Here is a tiny trained network, its code and every weight. The questions are about switching its units off for an input and a target symbol, where a switched-off unit gives its printed mean instead of its output.

import numpy as np


def w(rows, s, z=0):
    codes = np.array(rows[::2]) - 128.0
    scale = np.full(codes.shape[1], s)
    scale[-1] = z or s
    return codes * scale


def f(y):
    return np.maximum(y, 0)


def softmax(a):
    e = np.exp(a - a.max(-1, keepdims=True))
    return e / e.sum(-1, keepdims=True)


def log_softmax(a):
    a = a - a.max(-1, keepdims=True)
    return a - np.log(np.exp(a).sum(-1, keepdims=True))


def net(x, mask):
    ids = ['αβγδεζηθξπστφψω'.index(c) for c in x.split()]
    T = len(ids)
    res = E[ids] + P[:T]
    u = 0
    for l in range(2):
        r = res
        for j in range(2):
            rows = slice(2 * j, 2 * j + 2)
            q, k, v = (r @ M[l][rows].T for M in (Q, K, V))
            z = softmax(np.where(np.tri(T) > 0, q @ k.T / 2**0.5, -1e9)) @ v
            o = O[l][rows]
            res = res + np.where(mask[u + j], z, o[:, -1]) @ o[:, :-1]
        u += 2
        y = f(res @ A[l][:, :-1].T + A[l][:, -1])
        res = res + np.where(mask[u : u + 8], y, B[l][:, -1]) @ B[l][:, :-1]
        u += 8
    return log_softmax(res[-1] @ U[:, :-1].T + U[:, -1])


Q, K, V, O, A, B = {}, {}, {}, {}, {}, {}
E = w([
[100,118,113,60,2,185,87,144],'α',
[158,215,189,135,74,145,143,131],'β',
[117,209,73,147,74,175,155,151],'γ',
[130,135,139,143,68,172,182,63],'δ',
[121,70,186,144,75,115,130,136],'ε',
[100,120,157,159,126,161,63,191],'ζ',
[84,73,76,167,102,174,131,170],'η',
[92,148,194,79,137,125,94,90],'θ',
[80,174,135,152,115,74,103,171],'ξ',
[79,125,74,132,112,78,177,120],'π',
[103,144,169,163,151,218,112,113],'σ',
[153,136,94,166,116,124,78,84],'τ',
[57,147,170,119,145,141,180,152],'φ',
[133,108,114,96,142,97,113,74],'ψ',
[196,121,129,169,131,78,163,126],'ω',
],0.015)
P = w([
[114,122,126,76,2,172,108,148],'0',
[102,134,143,111,38,157,107,118],'1',
[95,130,144,142,73,140,106,114],'2',
[94,133,157,176,105,132,120,95],'3',
[87,134,166,197,123,118,124,87],'4',
[86,126,166,210,148,108,137,88],'5',
],0.007)
Q[0] = w([
[3,112,207,192,53,147,162,70],'0.h1',
[143,175,179,210,49,83,130,92],'0.h1',
[143,202,132,117,94,141,148,75],'0.h2',
[218,130,74,37,211,125,127,139],'0.h2',
],0.011)
K[0] = w([
[108,135,122,151,250,123,157,125],'0.h1',
[124,95,85,138,216,120,104,112],'0.h1',
[110,57,129,164,125,112,124,136],'0.h2',
[153,125,110,72,38,148,123,143],'0.h2',
],0.014)
V[0] = w([
[180,132,224,139,186,228,2,124],'0.h1',
[130,67,55,213,136,175,120,185],'0.h1',
[89,243,68,109,140,95,56,182],'0.h2',
[117,84,166,148,114,14,62,218],'0.h2',
],0.0077)
O[0] = w([
[213,127,174,67,190,227,91,185,66],'0.h1',
[144,64,25,127,118,148,180,197,106],'0.h1',
[120,234,68,66,121,67,81,197,3],'0.h2',
[132,76,182,158,128,1,47,243,126],'0.h2',
],0.0073,0.0015)
A[0] = w([
[206,106,131,115,109,79,154,88,253],'0.n1',
[254,110,131,77,138,43,176,88,235],'0.n2',
[126,145,197,120,100,153,87,122,118],'0.n3',
[85,125,145,128,151,154,144,156,97],'0.n4',
[79,125,86,155,134,67,134,127,51],'0.n5',
[146,87,124,171,143,98,131,151,109],'0.n6',
[173,128,66,160,129,140,77,108,66],'0.n7',
[158,143,149,125,97,79,176,120,186],'0.n8',
],0.0088,0.003)
B[0] = w([
[88,127,64,211,186,198,64,154,203],'0.n1',
[1,158,82,207,180,223,42,181,158],'0.n2',
[119,149,229,79,100,149,50,103,255],'0.n3',
[52,151,96,136,131,154,107,176,149],'0.n4',
[146,125,182,134,30,107,82,57,188],'0.n5',
[88,179,61,160,63,120,101,150,167],'0.n6',
[227,118,144,107,82,56,156,73,139],'0.n7',
[99,136,150,221,127,164,99,132,195],'0.n8',
],0.0054,0.005)
Q[1] = w([
[53,134,127,210,90,182,36,106],'1.h1',
[198,87,87,96,134,114,129,118],'1.h1',
[196,100,111,1,190,14,198,147],'1.h2',
[202,89,105,68,204,104,192,124],'1.h2',
],0.0087)
K[1] = w([
[76,148,171,197,228,75,109,99],'1.h1',
[102,128,136,116,56,146,182,180],'1.h1',
[115,106,131,106,1,212,92,140],'1.h2',
[106,120,125,97,39,140,85,146],'1.h2',
],0.0087)
V[1] = w([
[142,116,188,120,46,139,171,158],'1.h1',
[107,112,187,56,132,81,128,69],'1.h1',
[127,200,188,172,111,132,199,175],'1.h2',
[1,118,151,82,160,151,162,163],'1.h2',
],0.0087)
O[1] = w([
[164,104,150,109,85,125,157,150,251],'1.h1',
[156,95,106,64,160,66,149,86,118],'1.h1',
[144,160,178,138,89,123,212,197,105],'1.h2',
[2,129,154,85,170,116,182,156,193],'1.h2',
],0.011,0.0028)
A[1] = w([
[158,115,175,54,204,78,125,89,59],'1.n1',
[123,253,108,95,125,158,128,114,242],'1.n2',
[126,158,119,183,221,117,120,120,2],'1.n3',
[121,39,151,114,151,186,145,135,200],'1.n4',
[88,140,110,100,130,142,110,188,177],'1.n5',
[140,137,182,106,170,115,77,156,206],'1.n6',
[96,155,118,118,161,133,174,132,13],'1.n7',
[128,132,195,132,97,106,124,67,51],'1.n8',
],0.008,0.0032)
B[1] = w([
[146,99,48,129,55,99,197,146,156],'1.n1',
[174,255,47,75,202,100,148,86,238],'1.n2',
[134,136,221,52,17,142,144,158,166],'1.n3',
[127,52,97,100,202,202,146,108,253],'1.n4',
[73,127,106,92,172,110,97,185,218],'1.n5',
[209,55,71,105,192,78,124,169,201],'1.n6',
[92,136,145,161,139,134,57,76,147],'1.n7',
[148,132,162,121,158,100,121,36,238],'1.n8',
],0.0059,0.0056)
U = w([
[86,130,148,32,34,178,78,114,111],'α',
[191,216,229,119,138,129,138,126,107],'β',
[144,199,51,127,127,124,198,147,188],'γ',
[130,148,144,148,110,203,213,29,84],'δ',
[137,32,249,160,106,143,123,122,161],'ε',
[165,105,136,103,193,139,98,239,114],'ζ',
[105,60,8,151,114,158,203,186,186],'η',
[175,90,112,85,191,77,189,106,143],'θ',
[150,149,124,130,115,18,103,200,167],'ξ',
[86,123,82,174,58,50,164,78,1],'π',
[175,128,109,84,227,221,183,164,151],'σ',
[245,117,58,167,129,135,83,99,151],'τ',
[55,150,169,104,172,114,204,147,137],'φ',
[60,131,76,129,254,108,43,52,173],'ψ',
[82,192,177,189,128,187,63,148,12],'ω',
],0.0066,0.005)

Each question gives the input, a string of symbols that net reads in full, and the target symbol t.
The units are the heads (2 rows each of Q, K, V and O) and the neurons (one row each of A and B). Each row of codes is followed by its name. A weight is (code - 128) times the scale printed after its matrix; where a second scale follows, it is the last column's (O, A, B and U).
mask holds one flag per unit, layer by layer, with each layer's heads first. A switched-off unit (its flag False) gives its mean, the last column of its rows in O or B, instead of its output. The means were averaged over made-up inputs and are rounded, as every weight is.
A unit's drop is (log p(t) with every unit on - log p(t) with that unit switched off) / (log p(t) with every unit on - log p(t) with every unit switched off).
The circuit of an input: a set's keep is (log p(t) with only the set's units on - log p(t) with every unit switched off) / (log p(t) with every unit on - log p(t) with every unit switched off). Starting from the 12 units with the biggest drops (on a tie, the unit counted first), units are removed one at a time, each time the one whose removal leaves the highest keep (on an exact tie, the one counted first), for as long as the keep stays at least 0.8.
circuit, biggest first: the units of the circuit, biggest drop first
unit that matters most: the unit with the biggest drop
k most important neurons: the k neurons with the biggest drops, biggest first
which heads matter: for each layer, one digit per head in row order, 1 if its drop is at least 0.15 and else 0, layers parted by /
input ζ σ ε α, target σ: which heads matter	10 / 00
input ε ε ε, target ε: unit that matters most	0.h2
input α φ α, target φ: which heads matter	00 / 01
input η ε β ω φ, target ω: which heads matter	00 / 10
input α δ α ω γ α, target ω: circuit, biggest first	(1.h1, 0.n2, 0.n1, 0.n3)
input τ α α β, target β: which heads matter	00 / 01
input α γ α, target γ: circuit, biggest first	(0.h2, 1.n2, 1.h2)
input δ ε η τ ζ, target τ: circuit, biggest first	(1.h2, 0.n7)
input ψ π α δ ε δ, target ε: which heads matter	01 / 00
input θ ε α σ π τ, target τ: 2 most important neurons	(0.n7, 0.n5)
input ψ σ ω, target ω: circuit, biggest first	(0.n2, 1.h1, 0.n1)
input τ ξ γ ξ ψ α, target ψ: which heads matter	10 / 11
input β η ε, target η: which heads matter	10 / 00
input ε θ ε, target θ: unit that matters most	1.h1
input δ η α α, target η: circuit, biggest first	(0.h1, 0.n3)
input δ β ψ δ, target ψ: circuit, biggest first	(1.h2, 1.h1, 0.n1)
input ζ τ α, target τ: circuit, biggest first	(1.h2, 0.n7)
input β φ δ, target φ: which heads matter	00 / 01
input ξ ζ α δ γ, target γ: 2 most important neurons	(1.n2, 0.n3)
input α α δ σ α δ, target σ: circuit, biggest first	(0.h1, 1.n4)
input α ε ξ ζ ξ α, target ξ: circuit, biggest first	(0.h2, 1.n4)
input τ δ σ δ, target σ: circuit, biggest first	(0.h1)
input α β α, target β: which heads matter	10 / 01
input ξ τ δ, target τ: 2 most important neurons	(0.n5, 0.n7)
